[[115 148 115 123 128 132 123 126 139 122]
 [127 125 124 129 131 127 123 130 125 130]
 [129 132 112 128 130 131 130 121 121 123]
 [126 128 119 128 131 126 121 130 131 125]
 [115 144 118 124 126 137 127 126 125 130]
 [127 121 141 129 125 129 129 135 122 140]
 [125 127 138 127 125 130 131 131 124 136]
 [121 134 115 128 129 132 122 126 123 129]
 [134 123 135 136 128 124 127 124 131 124]
 [118 138 111 121 130 133 124 133 125 132]
 [128 125 115 125 132 128 124 132 123 129]
 [132 127 114 127 131 128 129 124 125 122]
 [137 119 135 129 126 128 137 125 120 130]
 [129 129 116 128 130 131 128 123 119 126]
 [129 129 116 125 130 128 128 127 129 123]
 [135 114 153 135 123 125 133 129 123 137]]
Counting starts at 1.
The bottom-right entry is 137
The top-left entry -> 115
Report the entry in row 1 and column 3.
A: 115
The entry in row 3 and column 3 -> 112
The entry in row 2 and column 2 is 125
Report the entry just left of the smallest entry.
A: 138
The entry directly above the smallest entry is 135
Report the entry in row 3 and column 2.
A: 132
Report the entry at row 3, column 1.
A: 129
The smallest entry: 111
Report the entry in the bottom-left corner.
A: 135
Report the entry in row 1 and column 2.
A: 148
Report the entry directly below 144.
A: 121
Report the entry just left of 139.
A: 126
Report the entry just left of the largest entry.
A: 114
Report the entry just right of the largest entry.
A: 135
Report the entry in the top-right corner.
A: 122
The entry in row 2 and column 1 is 127

A =
[[130 120 130 135 134 127 108]
 [141 103 136 130 117 138 108]
 [132 120 125 134 135 123 110]
 [122 115 139 128 122 141 107]
 [119 105 129 114 104 147 112]
 [117 113 135 120 114 145 109]
 [147 113 118 136 133 116 111]
 [125 112 156 133 121 150 103]
 [139 118 105 131 135 110 115]
 [106 133 124 126 136 128 110]
 [132 117 132 134 130 130 108]]
Indices start at 1.
Find the entry just left of the centre entry.
A: 135
The entry directly below the centre entry -> 136
The entry at row 3, column 1 is 132
Find the entry directly above the largest entry.
A: 118
Find the entry just right of the largest entry.
A: 133
The entry directly below 119 is 117
Find the entry at row 1, column 2.
A: 120
Find the bottom-left entry.
A: 132
The entry in row 1 and column 3 is 130
Find the entry just right of the centre entry.
A: 114
The entry directly below the largest entry is 105
Find the entry in the bottom-right corner.
A: 108
Find the top-right entry.
A: 108
The entry at row 1, column 1 is 130
The entry at row 2, column 1: 141
The largest entry -> 156
The entry in row 3 and column 2: 120
The entry in row 2 and column 3 -> 136
Find the entry just left of 123.
A: 135
The entry just left of the largest entry: 112
Find the bottom entry of the column that holds the largest entry.
A: 132
The entry just left of 129: 105

Read these off the table that follows.
1) Read off the entry just left of the largest entry.
2) Read off the entry just left of the smallest entry.
array([[128, 127, 128, 126, 127, 132, 128, 137, 128, 127, 129, 133, 128,
        132, 135],
       [128, 128, 128, 129, 117, 121, 128, 116, 126, 136, 126, 119, 128,
        123, 118],
       [127, 130, 127, 138, 115, 127, 127, 130, 137, 119, 124, 115, 128,
        116, 122],
       [128, 129, 128, 126, 142, 135, 128, 135, 126, 116, 122, 109, 129,
        143, 123],
       [128, 125, 128, 124, 131, 121, 128, 125, 127, 136, 129, 125, 129,
        122, 116],
       [127, 129, 127, 123, 139, 129, 126, 122, 127, 130, 126, 131, 128,
        131, 130],
       [128, 123, 128, 129, 136, 117, 128, 114, 122, 127, 129, 135, 128,
        113, 134],
       [128, 124, 128, 127, 117, 120, 128, 125, 118, 143, 132, 143, 129,
        125, 136],
       [128, 134, 128, 130, 105, 143, 130, 134, 138, 109, 125, 116, 128,
        137, 117],
       [128, 131, 128, 122, 125, 138, 126, 132, 122, 141, 127, 125, 128,
        149, 124],
       [128, 128, 128, 129, 138, 119, 128, 110, 128, 121, 130, 138, 128,
        117, 129],
       [128, 120, 128, 135, 127, 109, 128, 120, 113, 126, 124, 119, 128,
        113, 135]])
1) 128
2) 130

Questions about the grid below.
1) Which number is the second largest entry?
2) Which number is the smallest entry in the first row?
3) Which number is the top-right entry?
4) Which number is the first entry in reading order?
5) Which number is the last entry, reading row by row?
6) Which number is the entry just left of 110?
7) Which number is the entry directly below 119?
8) Which number is the entry just left of 139?
[[123 133 119 122 156 135 129 130 147]
 [152 126 125 157 139 129 132 113 145]
 [142 126 129 145 142 131 127 115 120]
 [127 125 125 126 108 127 124 129 110]]
1) 156
2) 119
3) 147
4) 123
5) 110
6) 129
7) 125
8) 157

M =
[[128 128 118 118 115 129 127 128 118 128]
 [129 128 137 149 139 127 129 128 144 127]
 [129 127 138 128 139 129 128 129 121 129]
 [127 127 131 119 129 128 128 128 130 128]]
Rows and columns are numbered from 1.
The entry in row 1 and column 1?
Answer: 128
The bottom-right entry?
Answer: 128
The top-right entry?
Answer: 128
The entry at row 3, column 1?
Answer: 129
The entry at row 1, column 2 is 128
The minimum?
Answer: 115
The entry at row 2, column 1 -> 129
The entry directly above 137?
Answer: 118
The entry just left of 149?
Answer: 137
The entry in row 3 and column 3 -> 138
The entry just left of the smallest entry is 118
The maximum?
Answer: 149

B =
[[133 119 140 119 139 123 151 117 123 129 125 127 127 139 132 133]
 [127 119 128 147 126 107 112 138 104 135 116 104 136 126 120 130]
 [111 134 108 137 142 122 138 126 116 129 128 120 125 140 138 116]
 [125 124 123 135 126 131 118 132 133 127 129 133 130 127 123 127]
 [131 124 133 138 125 140 119 118 142 123 136 144 117 127 123 131]
 [133 142 128 114 113 151 121 122 154 126 144 143 114 116 130 127]
 [130 114 131 125 121 136 125 137 133 143 137 130 134 121 119 134]
 [122 140 117 120 118 122 120 142 123 137 125 112 131 121 132 122]]
Rows and columns are numbered from 1.
Give the bottom-left entry.
A: 122
Give the entry in row 3 and column 1.
A: 111
The entry at row 1, column 3 is 140
Give the entry at row 1, column 1.
A: 133
The entry in the bottom-right corner: 122
The entry in the top-right corner is 133
The entry in row 2 and column 1 is 127
The entry just left of the largest entry is 122
Give the entry directly above the largest entry.
A: 142
Give the entry at row 2, column 2.
A: 119
The bottom entry of the column that holds the largest entry -> 123
The entry at row 3, column 2: 134
Give the entry in row 1 and column 2.
A: 119
The largest entry is 154

[118 143 107 111 137 141 138 107 145 120 114 141 129 145 140 149]
What is the entry just left of 120?
Answer: 145
What is the third entry from the left?
Answer: 107
What is the entry just right of 137?
Answer: 141
The 1st entry from the right is 149
The entry just left of the largest entry -> 140
